Each row comes from the steps of one path. Every step used is in the known rows, and no mark comes twice. Write the path behind each row, first mark first.
Known rows
tonot-bitu-sodu-mufevu-venu-mupigar: [  27,   58,  222,  103,   98, -267, -331,  -54,  -40,  -23, -150, -367,
   30,   -2,  278,  -74,  147,  -58, -435,  -90,    0,  -47,  182,  -55,
 -155,  -92,  -68,   98,  140, -231, -281,   11,   -3, -130,   42,   28,
  -20,  135,   49, -106, -114,  -10,  -22,  132,  107]
gokab-bitu-sodu-tumo-mupigar: [-201,  111, -142,   52,  145, -173, -101, -210,   98,  -87,   -9,  -97,
  101,   68,   17,   31,  103, -256,   10, -152,   67, -158,   15,  -62,
 -216, -162, -220,   27,   78, -187,  -67,  -59, -121,    8,   12,   13,
   22,  -85, -107,  -34, -200, -159, -136,   54,  -16]
mupigar-kotag-mufevu-venu-tonot: [-120,  128,  233, -257,   12,  -19, -280,  362, -136, -150, -133, -143,
 -100, -171,  492, -358,   19,   71, -315,  144, -124,  -92,  148,  -63,
   13, -249,  125, -154,  204,   61,    8, -232, -368, -117,   24,   76,
   74,  120,  229,  175,  -85,   13,  118,  158,  -67]
bitu-sodu-tumo-venu-mupigar-kotag: [-140,  116,   67,   24,   91, -112, -224,  -85,  -43, -268,  -53, -230,
   41, -153,  219, -361,  168, -136, -120, -156,  -57,  -65,   69, -119,
 -145, -398,  -35,   15,   54, -161, -441, -101, -344,  -57,   38,  160,
    8,   27,   11,   49,   77,   30, -115,  -38, -206]
tumo-mupigar-pibag-bitu-sodu: [-155,  -74,  263,  135,    6,  -79, -200, -339,   15, -332, -228, -425,
 -122,   40, -154,  -80,  -65, -220,  -83,   63,  235,  -69,  308,  -85,
 -347, -166, -233,   89, -213, -214, -222,   88,   32,   28,  -28, -150,
 -116,  118, -124, -251,  104, -189, -191,  -23,   77]
mufevu-venu-mupigar-kotag-gokab-bitu: [ -88, -104, -174,  198,   18,   37, -258,  129, -181,  -12,  -53,   79,
  -29,  -80,  333, -104,  160,  250, -121, -141,  -59,  -69,  140,   36,
 -168,  -35,   41,  103,  155,   19,   45, -233, -416, -198,   67,  -18,
  -41,   77,  296,   87,   97,   85,   45,   61, -282]
mupigar-kotag-venu-mufevu-bitu-sodu: [-111,   91,   45,  -91,  -15, -363, -340,  124,   31, -350, -155,  -57,
   38, -136,  -31, -259,  -20,  179, -361, -263,   42,   40,  117,   33,
 -161, -446,  147,   22, -141,   65, -151, -189, -101,  167,   86,   73,
   44,  325,  211,  -13,    3,   83, -295,  -63, -163]
kotag-mufevu-bitu-sodu-tumo: [-251,  257,   24,  -66,    4, -277, -248, -122,   85, -259, -197, -231,
   70,  125,  -58, -186,  143, -173,  -99, -159,  102,  -35,    3,  -68,
 -113, -223,   47,    9,   40, -239, -270,  -46,   50,  202,  143,   80,
 -152,   98,  -23,   39, -341,  -66, -144,  109,  -34]
sodu-tumo-mupigar-kotag-mufevu: [-234,  101,   76, -125,   65,  114, -198, -199,   54, -167, -277, -325,
   83,  -76,  141, -368,  -31,  -14,    4,  163,  -26,  -84,   -6,  -83,
 -110, -570,   65, -130,  237,   26,  -27, -136, -240,  -86,  108,   35,
   71,  -92,  -51,  -96,   -2, -118,  -76,  181,  180]
kotag-mufevu-bitu-sodu: [-176,  117,   47, -178,  -55, -301, -273,  -33,   30, -297, -143, -149,
    4,  139, -145,  -90,   33, -148, -107, -165,  226,   34,   72,   40,
  -84, -150,   90,  -41,  -74, -151, -115,   -6,  196,  222,   65,   41,
 -125,  221,   49,  -45, -280, -124,  -50,   82,  -53]
bitu-sodu-tumo-mupigar-pibag-venu-tonot: [-185,  222,  145,  109,   23, -104,  -26,  -90,  -61, -220, -260, -423,
 -102, -120,  287, -343,   42, -272, -105,  183,  -92, -185,  177, -370,
  -81, -275, -204,  140, -109, -343, -509,   38, -258, -172,  -37,   31,
   -6,   35, -245,  351,   30,  139, -182,  -68,  103]
tonot-bitu-sodu-tumo-mupigar-kotag-gokab: [-263,  105,   55,  157, -149,  -48, -314, -336,  261, -362, -150, -437,
    1,  -26, -138, -223,  181, -181,  -15, -184,   41,   11,  146,  -34,
 -270, -424, -132,   48,   79,    4, -335,   25, -316,  -96,  188,   63,
   94,    4, -168, -110,  146,   40, -124,  218,   37]
sodu-tumo-mupigar-kotag-venu: [-204,   63,    6,  128,   45,   56,  -74, -141,   60, -109, -156, -343,
  103, -209,  178, -286,  -35,   80,  -63,   89, -183,  -27,  -46, -149,
  -83, -526,  -24,  -14,  130,   89, -128, -235, -366, -159,  149,   20,
  160, -180,  -94,  148,  135,   35, -300,  -35,   35]
tonot-mufevu-bitu-sodu-tumo-venu-mupigar-pibag-gokab: [ -63,  211,  134,  213,   11, -250, -129, -442,  -77, -101, -418,  -44,
  -32, -112,  -53, -389,  270,   26,  -67, -159,   99, -101,  127, -228,
 -305, -322, -250,  449, -418, -406, -432,   56,   44,   72,   52,  -75,
 -260,  112, -134,  -61,   59,  127, -296,   85, -167]
mufevu-venu-mupigar-kotag-gokab-tumo-sodu: [-212,  -20, -191,  169, -105, -355, -455,  246, -136, -195, -213, -212,
  -22,  -96,  419, -206,  254,  170,   54, -365,  153,  -77,   81, -111,
 -133, -146,   43,   64,  367,  -78,  -26, -183, -577, -276,   99,   44,
  -41,  108,  232,  361,  302,  147,   52,  -31, -126]
tonot-bitu-sodu-mufevu-venu-mupigar-pibag-tumo: [-167,  119,  280,  218,   18,  -22, -362, -111,  -57, -224, -406, -635,
 -168,  -79,  276, -193,  121,   -7, -421,  -22,   14, -125,  265, -204,
 -321,  -70, -180,  250,   39, -533, -322,   45, -225, -236,  165, -123,
 -160,   66,  -32, -108,   53,   21, -152,   98,   67]
mufevu-venu-mupigar-tumo-sodu-bitu: [-163,   11, -106,  212,  -28, -169, -196,  -99, -228,  -67, -407, -227,
 -132,  -50,  750,   44,  339,  332, -171,   36,   86, -238,   48,  -54,
 -175,   70,  -72,  394,   71, -277, -223,  -13, -335, -223,  121,    7,
 -264,  -42,  172,  224,  -30,   40,   34,  107, -289]
tonot-venu-mupigar-tumo-sodu-mufevu: [  34,  213, -112,  128,   61, -161, -339, -108,  -92,  -39, -381, -269,
    3,    3,  682,  -75,  120,  258,   72,   50,   81, -200,  119,  206,
  -86, -181, -168,  285,   17, -141, -144,  152,  -30, -256,   90, -103,
 -122,  141,  112,  182,  122,  162,   97,  235,   -2]
tonot-venu-mufevu-bitu-sodu-tumo-mupigar: [  26,  297,   -4,   32,  102, -437, -153, -224,  171,    5, -508, -228,
  102,  -38,   12, -321,  174, -194,    1,  -26,  -68,   27,  100,  -84,
 -303, -456,   -5,  269,  -70, -182, -363,  -76,  -39,  108, -118,   33,
  -43,  290,  -67,   59, -199,  156, -299,  150,   53]
kotag-mufevu-bitu-sodu-tumo-venu-mupigar-pibag-gokab-tonot: [-288,  165,  222,  127,  103, -233, -221, -120, -150, -237, -244, -371,
  -67, -225,   90, -454,  273, -183, -297, -184,  109, -320,    1, -123,
 -376, -364, -199,  235, -285, -383, -435,  -25,  107,   49,  157,   87,
 -230,  -80, -112,  181, -154,   -2, -105,   40, -232]
pibag-mupigar-tumo-venu-mufevu-bitu: [ -25,  -28,   44,   54,  -36, -203,  -31, -159,  -40,  -84, -484,  219,
 -148,  -23, -111, -212,  134,  436,    9,  -46,  -19,  -89,   53,  -16,
 -392, -453,  274,  509, -335,    5,  -70, -191,  -41,  -65,   25,  -30,
  -18,  283,    5,   60,   76,   73, -244,   40, -277]
venu-mufevu-bitu-sodu-tumo-mupigar-kotag-gokab-tonot: [-233,   82,  -80,   83,   55, -313, -420,   -4,  228, -315, -210, -381,
   25, -102,  -75, -376,  148,  -91, -179, -296,   54, -125,   18,  -13,
 -403, -647,   14,  146,   16,  -66, -300, -122, -249,    7,   85,  132,
   64,  164,  -54,  -27,   33,   53, -171,  240,  -17]
tumo-mupigar-pibag-gokab-bitu-sodu-mufevu-venu: [-144,  -41,  110,  167,   85, -195, -399, -180, -137,   72, -231, -155,
   49,  -66,   27,  125,   61, -118, -189, -312,  180, -199,   90, -110,
 -111, -153, -342,  178,   11, -368, -114,  154,   91,   -7,   85, -108,
  -49,   44,  -17, -125, -169, -273, -155,  137,   40]
gokab-sodu-tumo-venu-mupigar: [ -79,   61,   99,  105,  184, -169,    1,  -60, -113,  -46,   21,  -13,
   79,  -77,  209, -362,  125, -243,  -50, -135, -139, -159,  -32, -128,
 -177, -207, -144,  158,   38, -205, -287, -149, -174,  -80,   22,   -1,
  -24, -119,   -2,  189,   58,  133, -104,  -59, -102]
kotag-venu-tonot-bitu-sodu-tumo-mupigar-pibag: [-298,  210,  235,   89,  -23, -223,   59,  -97,   89, -353, -165, -564,
  -61, -182,  220, -387,   46, -116, -398,  198, -149, -229,  253, -138,
 -334, -354, -377,   87, -180, -183, -347, -164, -347, -243,   98,   -2,
   27, -110, -278,  252,   48,  165, -335,  -17,   75]
mufevu-bitu-sodu-tumo-venu: [-146,  152,   46,  120,  -58, -320, -134, -135,   62, -111, -204, -117,
   12,   15, -206, -115,  276, -247,   77, -351,  -14,   -2, -102,  -89,
 -125, -241,  -51,  289, -146, -248, -446, -103,  -85,  107,   55,  115,
 -126,   46, -109,  142, -180,  -13, -290,  -22, -315]
mufevu-bitu-sodu-tumo-mupigar-pibag: [-266,   94,    6,  140,  -69, -178, -108, -278,   63, -279, -338, -454,
  -32,   40, -208, -205,   61, -134,   38,    2,  142,  -69,  103, -161,
 -160, -310, -136,  220, -124, -469, -420,  -48, -195,  -45,   38,  -32,
 -253,  146, -274,  -57,   -7, -106, -358,   29,   19]
pibag-gokab-tonot-mufevu-venu-mupigar-tumo: [   9,  138,   80,  335,  223,   13, -174,  -54,  -84,  129, -201, -114,
 -136, -238,  585, -174,  192,  256, -315,    4,   55, -175,  101, -225,
 -250,  -78, -150,  250, -200, -135,   69,  -98, -167, -107,   69, -111,
   30,  -82,   34,   54,   -6,  160,  260,  289,  -85]
kotag-venu-mufevu-bitu-sodu-tumo-mupigar-pibag-gokab: [-251,  135,   78,  157,   27, -399,  -93, -314,   -1, -148, -402, -163,
   91, -182, -170, -363,  102,   35, -315, -110,   32, -146,   95, -282,
 -340, -432, -179,  245, -257, -291, -356,  -17,  -67,  149,  117,  -33,
  -37,   30, -133,   86,  -69,  107, -529,  -58,   26]
bitu-sodu-mufevu-venu-mupigar-kotag-gokab: [-110,  -38,  -35,  107,   46, -243, -570,   74,  -46, -194,  -80, -376,
   97,    1,  323, -154,   68,   12, -282, -298,   33,   43,  184,  -51,
  -37, -266,   33,  -36,  321, -181, -368,   70, -200,  -78,  131,   64,
   28,  253,  168,   -1,   30,   34,  -22,  174,   27]
venu-tonot-bitu-sodu: [ -57,  193,  218, -149,  -74, -189,  -98,   95,   74, -312,  146, -133,
 -154,  -16,   82, -111,  122, -168, -323,   32,   12, -136,  226,   33,
 -178,   36, -140,    5, -131,   -7, -168,   61,  -55,  -61,  -12,   61,
   94,  124,  -43,   35,  -15,   65,   73,   98,  -51]
gokab-tonot-bitu-sodu-mufevu-venu-mupigar-kotag: [ -21,   78,  326,  131,  166,  -90, -598,  214,   -7, -204,  -31, -630,
  -70, -239,  452, -185,  114,  -27, -572, -173,   11, -166,  134,   68,
 -182, -372,  -55,   29,  146,  -90, -259, -102, -100, -238,  121,  113,
   34,  149,   82, -139,   72,  -78,  142,  220,   24]
kotag-mufevu-venu-tonot-bitu-sodu-tumo-mupigar-pibag: [-314,  244,  389,  -51,    7, -251, -130,  -35,   24, -254, -443, -603,
  -81, -119,  363, -480,  136, -244, -427,  216,  -72, -224,  305, -210,
 -314, -356, -267,    2,   29, -351, -321, -228, -432, -180,   37,   31,
  -92,  -15, -161,  149, -226,   41, -116,  187,  145]
tonot-mufevu-bitu-sodu-tumo-mupigar-kotag: [-107,  232,   15,   10,   -9, -147, -384, -360,  226, -273, -346, -290,
   12,    9,  -94, -280,   63,  -11,   73,  -77,  144,   71,   90, -129,
 -148, -614,   -9,  179,  -62, -146, -205,  -91, -153,   10,   40,  -44,
  -40,  269, -135, -297,   91,  -87, -237,  267,   71]
tonot-mufevu-bitu-sodu-tumo-mupigar-pibag: [-138,  188,   33,  126,   -6, -241, -146, -400,  176, -219, -497, -372,
    0,   53, -123, -270,   15,  -38,   55,    5,  171,    1,  169, -151,
 -218, -479, -217,  271, -241, -412, -265,  -81,  -70,    1,   -4, -127,
 -260,  223, -266, -214,   11,  -25, -344,  183,  159]

Which path is each row?
[-214,  352,  368, -100,  -34,    8, -315, -166,   26, -373, -298, -431,
 -122, -160,  320, -486,  145, -233, -258,  172,  -89, -177,  174, -224,
 -201, -554,    4,    8,   10,   59, -309,  -52, -200, -162,  107,  114,
  204,   11,  -68,  153,  -11,   72,   -7,  154,   97]
pibag-venu-tonot-bitu-sodu-tumo-mupigar-kotag-mufevu
[ -99,  138,  132,  145,  123, -227,  -63, -240,   -1,  -84, -526, -269,
   65, -135,  139, -373,   19, -184, -150,   -6,  -44,  -98,  149, -331,
 -201, -465, -117,  128, -111, -318, -418,  -28, -150,   34,  -65,   41,
  -44,   75, -129,  100,  -65,  157, -271,  -92,  230]
bitu-sodu-tumo-mupigar-pibag-venu-mufevu
[-201,   13,   14,  250,  -56, -296, -254,  -54, -364,  -44, -392, -242,
 -121, -232,  478,  -27,  396,  252, -148, -205,  192, -326,    1, -252,
 -246,   85, -169,  426,  126, -357, -196,  137, -131, -202,  150,  -18,
 -303,  -62,  111,  296,  138,  -12,  -96,  -73, -153]
mufevu-venu-mupigar-pibag-gokab-tumo-sodu-bitu
[-282,  213,  383,   66,  121, -102, -481,   21,  172, -240, -293, -752,
  -31, -261,  346, -377,  170, -335, -383, -107,   -2, -124,   63,  -96,
 -274, -612, -104, -136,  186,  -65, -209, -327, -325, -100,  154,  161,
   64,  -95,  -75,   -8, -196, -115,   82,  267,   73]
gokab-tonot-bitu-sodu-tumo-mupigar-kotag-mufevu-venu
[  45,  398,   61,  113,  215, -398, -253,  145,  188,  -37, -289, -311,
   37, -175,  223, -281,  231, -200, -201, -229, -113,  -97,   -5,   59,
 -307, -369,  -57,  233, -141, -110, -357, -133,   65,  145,  -25,  129,
 -101,  242,   17,  200, -245,  218,  -85,  161,  -87]
gokab-tonot-venu-mufevu-bitu-sodu-tumo
[ -83,  242,  -18,  113,  188, -295, -394,   56,  295, -166, -280, -512,
  111, -258,  320, -430,  116, -281, -116, -253, -118,  -45,  112,   56,
 -375, -697, -158,    4,   75,   75, -343,  -66, -186,   14,   17,  140,
  137,  148,  -19,  170,  -14,  255,  -21,  271,   90]
bitu-sodu-tumo-mupigar-kotag-gokab-tonot-venu-mufevu
[-222,   65,  -47,  116,    9, -107, -248,  -58, -147, -214, -339, -418,
  -27,  -97,  471, -218,  -36,  238, -217,   71,   20, -258,   69,  -61,
 -194, -173, -259,  187,   40, -326,  -83,   64, -110, -291,  239, -182,
 -128, -145,   45,  241,  277,  143, -269, -106,   93]
kotag-venu-mupigar-pibag-tumo-sodu-mufevu
[ -37,   90,  -38,  276,   40,  -74, -244,  -82,   81,  -72, -301, -215,
  -58, -182,  183, -469,  258,  200,   12, -186, -126,  -94,  -59,   50,
 -379, -629,  -33,  439, -196,   50, -187, -276, -176, -216,  115,   27,
  -91,   27,  -22,   65,  234,  238, -110,  251, -254]
sodu-tumo-venu-mupigar-kotag-gokab-tonot-mufevu-bitu
[-100,  198,  203,   81, -114, -209, -373,  133,  -61,  -75, -335, -204,
 -191,  -36,  593,  -34,  263,  266, -257,  -18,    3, -350,  103,   99,
 -106,  -69, -213,  350,   31, -117,  -64,  -33, -365, -364,  172,  -40,
    4,   10,   85,  200,   40,   79,  101,  326, -108]
mupigar-tumo-sodu-mufevu-venu-tonot-bitu
[-114,   42, -180,  177,  -63, -400, -490,  -18,  -69, -151, -481, -245,
  -33,  -99,  636, -128,  345,  370,    0, -361,  126,  -82,   51,  -56,
 -302, -321,  -37,  351,  259,   -8,  -16,  -72, -262, -247,  148,   -4,
 -166,  125,  259,  165,  226,  146,  -35,  192,  -81]
tonot-mufevu-venu-mupigar-kotag-gokab-tumo-sodu-bitu
[-234,  157,  126, -147,  128, -163, -285,  -90,  -58, -332, -167, -281,
   84, -129,  312, -489,  121, -166, -194, -127,  -17,  -89,   89,  -73,
 -194, -528,    5, -133,  113, -118, -333, -143, -224,   25,   88,  165,
    1,   -8,   80,   45, -100,   -6,  -59,   33, -115]
bitu-sodu-tumo-venu-mupigar-kotag-mufevu
[-169,  242,  417, -245,  -58, -157, -431,  261,   -6, -381, -118, -312,
 -159, -154,  384, -341,  128, -109, -492,  -19,  -10,  -84,  292,  -15,
 -120, -258,   13, -174,   77,   29, -140, -182, -310,  -55,   76,  119,
   75,  205,  179,   42, -133,    5,  149,  214,  -88]
mupigar-kotag-mufevu-venu-tonot-bitu-sodu
[-178,   72,  144,   10,  -98, -272, -172,  -72,   -4, -293, -539, -116,
 -181,  -86, -231, -285,  130,  -59, -108, -303,   80,  -59,  100, -121,
 -410, -281,  -62,  390, -370, -409, -255,  -81, -190,   97,   16,  -48,
 -171,  182,    4,  -39,  -13,   64, -377,  -62, -277]
mupigar-pibag-tumo-venu-mufevu-bitu-sodu
[-150,   43,  149,    5,   97, -242, -343,   17, -192,  -12, -105, -119,
  -49, -102,  216,   -2,   70, -104, -335, -118,   78, -351,  168, -130,
 -154, -103, -368,  189,   -7, -342, -126,  165,  -26, -129,   28,  -94,
   42,   76,  -12,   40, -133, -192, -114,  190,    9]
tumo-mupigar-pibag-gokab-bitu-sodu-mufevu-venu-tonot
[-236,  273,  147, -210,  -18, -423, -141,   58,   -9, -254, -187, -130,
  -34,   21,   79, -361,  243, -254, -155, -132,  -79, -175,   -4,  -63,
 -218, -328,  -34,  168, -103, -180, -354, -132,  -89,   64,   48,  139,
  -42,   50,  -35,  301, -321,   29, -186,  101, -255]
kotag-mufevu-bitu-sodu-tumo-venu-tonot
[-338,    6, -207,  228,   -2, -175, -108, -227,   95, -222, -163, -244,
   73,   78,  -51,  -54,   77, -167,   64, -257,   97, -158,  144,    7,
 -312, -204, -374,  101,  -30, -305, -210,  -13, -226,  -54,  104,  -48,
 -154,  -56, -163,   43,  -80,  -17, -229,   71,  -18]
kotag-gokab-bitu-sodu-tumo-mupigar-pibag
[-166,  -37,  -40,   -3,    3, -346, -194,   72,  -24, -212, -364, -168,
   29, -192,  -89, -314,  -15,  372, -103, -186,   30,  -66,  -31,  -89,
 -369, -664,  240,  231,   12,  145,  190, -387, -299, -162,   41,  -13,
  173,  156,   69,   51,  204,   10, -420,  -74,   -9]
gokab-tumo-mupigar-kotag-venu-mufevu-bitu
[-123,   46, -187,  263, -188, -278, -644,  -13, -202, -230, -384, -219,
  -57,   14,  187, -130,  242,  341,  206, -418,  188, -157,  -93,  -44,
  -93, -373,  203,  470,  173,  -28, -158,  101,  -27, -339,  231,  -14,
  -47,  245,  178,  310,  425,  110, -127,    6,  -81]
pibag-venu-mupigar-kotag-gokab-tumo-sodu-mufevu-bitu
